Each row is shifted at random along 6 fixed directions that mean nothing.
Known rows, with every step that occurs
T-X-F-N-Q-U-D-L: [ 304 -136   72 -269  226  134  -86  128  311  -55 -148   36  -19 -130
  802   58 -108 -176  163  -92 -316  -78   85  -98 -382  -92  440  417
   64  -64  626 -172 -310 -335  261 -530  139 -175  -27 -777  231 -196]
N-L-X-U-Q-F-T-D: [  43 -174  -20    9  296  337  -89  130  411  -73 -279 -399 -264 -202
  586  -96  520  -61   76   -9 -434 -234  288  127  116  -78  280  380
    1 -335  652 -309 -561 -666  152 -114 -162   80 -140 -779   42 -205]
N-L-X-U-T-D-F: [  79  -11 -372 -293  329 -106    6   19  204 -237 -247 -168 -134 -401
   13 -109   51 -180 -192 -391  -62 -168  173  269 -275 -157  291  166
 -424 -472  248  126    3 -108  217 -262  127  201 -199  -94 -240  -63]
Q-F-L-T-D-X-U: [ 128  -97  137 -320  395  214  173  -11  575 -462   12  290 -183 -397
  207 -324  -35  -98  -73 -417  -11 -431  398  138 -152  -17  274  213
  297 -133  320 -296 -391 -244   26 -414  430   64 -180 -367  121   92]
X-F-N-L: [ -45  -12 -116 -245  188  265  -70   76  128  -18 -367 -173 -170 -394
   81  -24  335 -171  -53 -369  -25 -431   -4  204 -156  -69  -69    7
 -376 -191  298  212 -241  -99 -233   36  -23   95 -350  -78  -72   17]
D-L-T-X-F-N-Q: [-202  119  -35 -159  172  -31  -43  -22  444    3  -30  147 -105  -72
  516 -263 -148  -72  196 -104  -47 -369  116 -187 -448  -61  195  478
  192   31  601 -276 -132  -22   35 -494  263 -227   10 -525  159  -40]
U-D-T-L-X-F: [-151   57  -69   -8  458  223  -51    1  340 -327 -200  123 -354 -542
  -23 -294  417  130  -84 -337  -34 -489  325  267   66 -185   89 -125
  129 -452  412 -171 -329 -102 -215 -101   44  -41 -199  -67  -27   68]
F-T-D-U: [  25   12  434  -71  293  327  179  200  437 -525   81  313  -35 -223
   -8 -286 -118  -58 -232 -393 -107 -333  193   11  -94 -293  348  140
  298 -264  326 -323 -232 -301   36 -216  179  -37  -19 -164  298   16]
N-Q-F-L: [ -53   53  114 -226  317  413  -87  -60  300 -205 -298  -28 -147 -434
   86 -259  211 -192  -55 -439   51 -438  123  203 -132 -187  -90  -14
   58 -215  381 -141 -272 -184 -192 -183  116  -23 -156 -126  -32  -11]
F-X-L-T: [  59  252 -107   27  289   70   44   87  229 -238    2  122 -292 -374
  202  -70   61 -320 -228 -275 -100 -126  -18  176  -87   16  290 -286
 -141 -511  198  -60   17  -82  304 -183  -42 -361   -3  149  -16 -148]
F-N-L-X-T-D: [-149   36  -68  230  262   10 -125  195  167  -52  -13 -171 -175 -236
  351  151  279  -40   80 -182 -228 -102  100  -22  -68 -165  395   76
 -222 -382  475 -134 -129 -258   26 -190 -114 -256  -91 -605   51 -222]
F-L-T-D: [ 123  -77 -136 -228  149  261  -61  470  250 -193 -205  -14 -142 -231
  180 -120  172   17 -191 -354 -167 -337   13  205   35   53  186  310
 -138  -22  223 -101 -498 -325 -219   95  294  -40 -407 -762  114  232]
F-T-X-N: [  78   75  -26    0  195   37  124  164   11  155  -24 -255 -218 -185
  456   72  192 -145   86  -31 -314  -92  126  -22  140  118  409   48
 -427 -247  366    6  -68 -338  336   55  -53 -294 -109 -448   -8 -262]
T-X-F-N: [-124  203 -281 -345  159 -178   85  -20  276   38 -308  151   90  -54
  253 -418 -242  -55   40 -178   46 -336  -58  166 -397   31  160  445
 -358  103  223  181   25  124  -47 -148  322   55 -252 -235   17   99]
Q-T-X-N: [-108  108  318  -20  192  213  103  -15  486  -89  207  390 -177 -244
  405 -241  -75  141  129  -51 -218 -358  222 -236   74   43  225  123
  435  -40  512 -315 -293 -141  -88 -241  169 -287 -118 -381  348   20]
Q-T-D-F: [  57  -94  -56  254  447  309 -134  239  108   -6 -329 -620 -282 -256
  -24  -87  844  189 -139 -129 -472 -284  147  304  329 -272  126   78
 -404 -714  583 -133 -463 -525   13  424 -440   30 -169 -365   28  -96]
Q-F-X-L-T-D-U: [ -45  -19 -204 -349  373   88   72  116  481 -485 -217  178  -51 -284
    5 -387  -58 -119 -323 -555   94 -429  173  346 -443  -93  350  310
  -93  -65   99  -72 -281  -43 -111 -321  385  143 -233 -303    8  235]
N-L-X-T: [-187   98 -279  -21  173  167 -139  153  155  -86 -266  -65 -320 -413
  168 -148  557  -87 -208 -254 -169 -274  128  150  127   -7  200  -41
 -179 -500  226   25 -296 -127  -89    8 -179  -29 -254    8 -132 -125]
T-X-N-Q-F: [ 204  143 -171 -379  145  -68   10  -95  334   96 -109  145   -2 -127
  469 -318 -269 -221    8  -32 -190  -84   53  -50 -218   63  195  305
 -138 -102  406   25  -28  -11  344 -324  171  -31 -113  -28  143  -21]
N-L-X-U-T-D: [  49  -38 -119  -90  333   16  -51  153  157 -334 -171 -142 -208 -470
   96   48  222 -191 -174 -376 -171 -176  249  191   -2 -122  417  -30
 -245 -467  211   61  -78 -275   96 -211   46   94 -168 -319 -176 -209]
L-X-F-N-Q-U-D: [  44  -49   29 -374  283   86   49    0  363 -199 -152   93  -59 -316
  388 -173  -38  -63  -34  -76  -98 -142  140   -3 -162  -71  245   98
   29 -168  511 -167 -360 -249  252 -425  290   77  -87 -276  153  -87]
U-T-L-X-F: [-135  337 -291 -179  184  -43   31 -147  505 -222 -232  489 -120 -242
  198 -502 -204  -65  -85 -176  -14 -314  -32  247 -416 -101  150  236
  103 -165  260    4   26  147  -30 -364  125  -30 -155  180   44  116]
L-X-N-Q: [-347   76 -231 -104  296 -267   -1 -130   -9  -25  -73 -106  -34 -417
   92  -68    7 -178  -82 -355  134 -174  206 -148 -199  -93  161 -103
 -306 -284  319   -8  224  137  109 -444  245 -131  -10  -37 -217 -273]
F-X-U-L-T-D: [ 161   52 -297 -379  299  -82   40  227  248 -472 -293   59 -153 -334
  -89 -244  -12 -287 -481 -477   -8 -383   66  499 -231    3  465  106
 -343 -282 -106  204 -100   -5   29  -92  282  209 -276  -34 -108  129]
N-Q-U-D-X-L: [  73  -84 -344 -327  265  -35 -173  136  143 -217 -462  -23   26 -331
  432 -145  259 -203 -188 -339 -123 -185  168  157 -333 -115  451  281
 -185 -284  253   96 -297 -187  -40 -386   36  104 -145 -329  -49 -190]
Q-N-L-X-U: [ 141   43 -120 -211   39 -183  141   26  240   67   98  255  126 -148
  828  169 -583 -318  100  -62 -238  265 -101 -319 -438   62  396  265
  -64   15  378  -87  175 -113  510 -852  247 -262    5 -419   87 -327]
D-L-T-X-F-N-Q-U: [-205  -56  -54 -226  450  120  -88   16  193 -152 -284 -343 -279 -376
  109 -131  396 -152 -105 -399    6 -550  300  205 -326  -97  313  115
 -231 -205  315  -91 -277 -141  -39 -284  173   65  -86 -468 -195 -119]
F-X-L-T-D-U-Q: [  85  -62 -111 -253  360   51  -21  160  309 -457 -210   17 -188 -274
  272 -231  107 -273 -320 -425  -88 -351  258  196 -249  -83  524  266
  -43 -281  215  -82 -245 -149  160 -291  229   -2  -61 -346   31  -33]
N-L-X-U: [ 260  -62  -98 -547  -27  115   34   82  376 -168 -167  429   -8 -322
  423 -249 -212 -333 -212 -292 -142 -192   84  -59 -123  169  113  247
  131 -143  189   64 -227  -47  182 -454  320  141 -334   93   56  -40]
F-X-L-T-D-U: [ 277  -59  -21 -144  207  105   43  310  354 -302  -72  136  -84 -113
  422 -106    1 -254 -212 -286 -292 -141   87   78 -213  -27  514  337
  -53 -259  306 -136 -287 -300  309 -273   96 -131 -110 -401  209  -57]
D-U-Q-T-X: [ 271  136 -173 -505  199  -59  -30  222  270 -242 -129  195 -103 -157
  414 -338 -285 -166 -285 -236 -177 -164   92  119 -234   84  659  372
 -124  -51   20   65  -63  -67  328 -242  460  -70 -121 -367   72   52]
D-F-T-L-X-U-Q-N: [ 299 -127  108 -577  213  327  107   26  319 -142 -124  -23 -373 -387
  373 -152  131 -187 -157 -150 -174 -408  244  166  -74   95  299  119
   -8  -80  385    0 -495 -166  257 -210  319   28 -223 -189  107  104]
T-L-X-U-D-F: [ 191 -168  -60 -536  243  150  122  -51  470 -309 -169  376  -80 -432
  217 -356 -231  -26  -73 -370  -22 -374  281   67 -110   -9   -8  265
  231 -140  396 -119 -318  -54   26 -443  529  173 -318 -191   32  168]
F-X-N-L: [-242   79 -113 -240   22  117  -49  -10  298  -17 -182  240   92 -219
  306 -135  -55 -209  -56 -325   29 -376  -49  -60 -401  -48   91  249
  -11  -30  326   36 -134  107 -238 -351  103  -89 -284  -42   88  -31]
N-Q-U-T-D-L-X-F: [ -13 -151 -174 -213  408  129 -132  -20  295 -232 -241 -185 -249 -475
  250 -108  325  -74  -65 -364  -96 -263  341  144 -207 -120  287  140
 -114 -324  449 -109 -284 -222   58 -356  170  105 -142 -510 -158 -113]
U-D-L-T-X-F-N: [-137  131 -255  -87  431 -135   73   94  167 -180 -140  -56 -196 -293
  185  -27  -21    1   16 -292   48 -287   50  250 -374  -80  349   48
 -339 -104  295  -14  -19  -35  -20 -211  248 -230  -88 -511  -72   17]
L-X-T-D-F-N: [-122   23  -69 -221  208   34   52   76  354 -104 -108   72 -102 -162
   80 -333  100  112  -45 -181  -22 -374  106   94 -163 -109  164  321
 -139 -185  464  -74 -366  -15  -42  -57  199   15 -237 -216  181  172]
Q-F-N-L-X-T-D: [-241  119 -442  168  486 -221  -91   73   -1  -77 -130 -477 -169 -372
   76  200  210 -104  -18 -374   11  -15   64  289 -312 -221  457 -110
 -778 -397  207   87  208 -111   72 -214  -10 -155  -68 -549 -306 -190]
X-F-L-T-D-U-Q-N: [ 140  111  -57 -347  371  144  144  135  361 -471 -225  109 -227 -228
   19 -274  104 -173 -468 -275  -64 -427    2  479 -462 -188  501  161
 -113 -128  174   41 -371  -56   27 -139   73   94 -106  113  280  258]

Rows
[ 160   62 -337 -167  282 -223  -26  317 -156 -110  -86 -312  -63 -261
  288  255  -93 -322 -192 -274 -141   51   25   98 -436 -236  808  126
 -629 -261   51  173  211 -153  335 -432   19 -154   70 -459  -85 -208]
X-N-Q-U-D-T-L
[-165  164   27  -60  371   81  -85   19  259 -435   50  186 -248 -518
 -104  -91  226  -55 -369 -322   58 -349  131  140 -259 -288  395 -362
  162 -463  312 -106 -175   67 -131 -325   -5 -239   24  317  171  -14]
U-D-L-X-N-Q-T
[ 207 -127   13 -433  304  133 -148   71  173 -372 -204   93  -83 -472
 -115 -129  220 -345 -538 -561   -7 -417  198  239 -343 -155  357 -104
 -114 -406  164  143 -288   96  -11 -329  127  154 -227  317   70    5]
T-D-L-X-N-Q-U
[ 319  -65 -114 -528  156  137  125   55  221 -111 -194  -14    9 -238
  403  -37 -156 -316  -99 -214  -85 -100  -27  100 -443 -112  278  282
 -224 -139  394   18 -249 -232  300 -403  154   26 -136 -155  144  -10]
X-N-Q-U-D-F-L
[ 121  -45 -233 -374  343  -31  109  174   73 -101 -361 -277 -360 -293
  312  -22  191 -167   -7 -315 -105 -384  157  317 -243  135  401  217
 -572    3  169  179 -223 -198  161  -34  267   11 -240 -597 -197    2]
D-U-L-T-X-F-N
[  18  -38 -381 -489   98  -25  -38   73  248   27 -387 -117 -124 -140
  511 -213  100 -176  -38 -117 -175 -257  120  103 -434   16  410  597
 -298  125  324   94 -333 -134  147 -373  165  103 -206 -452  -17   18]
D-U-T-L-X-N-Q-F
[ 120    0 -230 -114  230  -61 -193  190  106  147  -86 -311 -182 -195
  624  219   53  -41  185  -35 -262    6  -10  -19 -290  -93  416  197
 -348 -171  595 -126 -131 -290  358 -373  199 -423  -57 -859   13 -167]
U-D-F-N-Q-T-L-X
[ 223  208 -116 -378  215 -200   51  -70  304 -173 -242   34 -120 -107
  378 -238 -240 -397  -84 -112 -154 -263    8  232 -593 -135  560  362
 -189 -249  228  162  115  -27  373 -453   17   41   63   66   31 -144]
D-F-N-Q-T-X-U-L
[-259   50   40 -297  498   26   90  -44  201 -283 -257 -232 -259 -358
   10 -366  228  -56  -76 -323  120 -593  403  253 -134 -133  391  157
 -194 -128  193  -11 -225  -61  -55 -140  250  139  -28 -321 -132  -30]
D-T-X-U-Q-F-N
[  26 -202 -247 -374  420  -73  -34  -52  142 -199 -306 -234 -131 -441
  216  -26   84 -181  -76 -479    9 -261  307  147 -376  -98  293  172
 -361  -72  326   42 -151  -88   48 -441  313  134 -172 -481 -189  -47]
T-D-U-L-X-N-Q-F
[ 282  -66  -18 -104  162  250  -72  239  241  -56  -89 -174 -108 -118
  378   28  190 -212 -107 -147 -301 -141    2   93 -263 -181  379  285
 -180 -241  500  -57 -316 -318  122 -114 -187 -148  -86 -341  273  -20]
X-N-Q-F-T-D-L
[-161  134   20  155  237  -92   23  154  310 -287  -27  152   12  -31
  309  -49  -17 -182 -104 -226 -182 -137   15    3 -523 -358  623  330
  -27 -332  379 -168  -29 -146  148 -493 -172 -181   87 -197  228 -224]
F-N-L-X-T-D-U
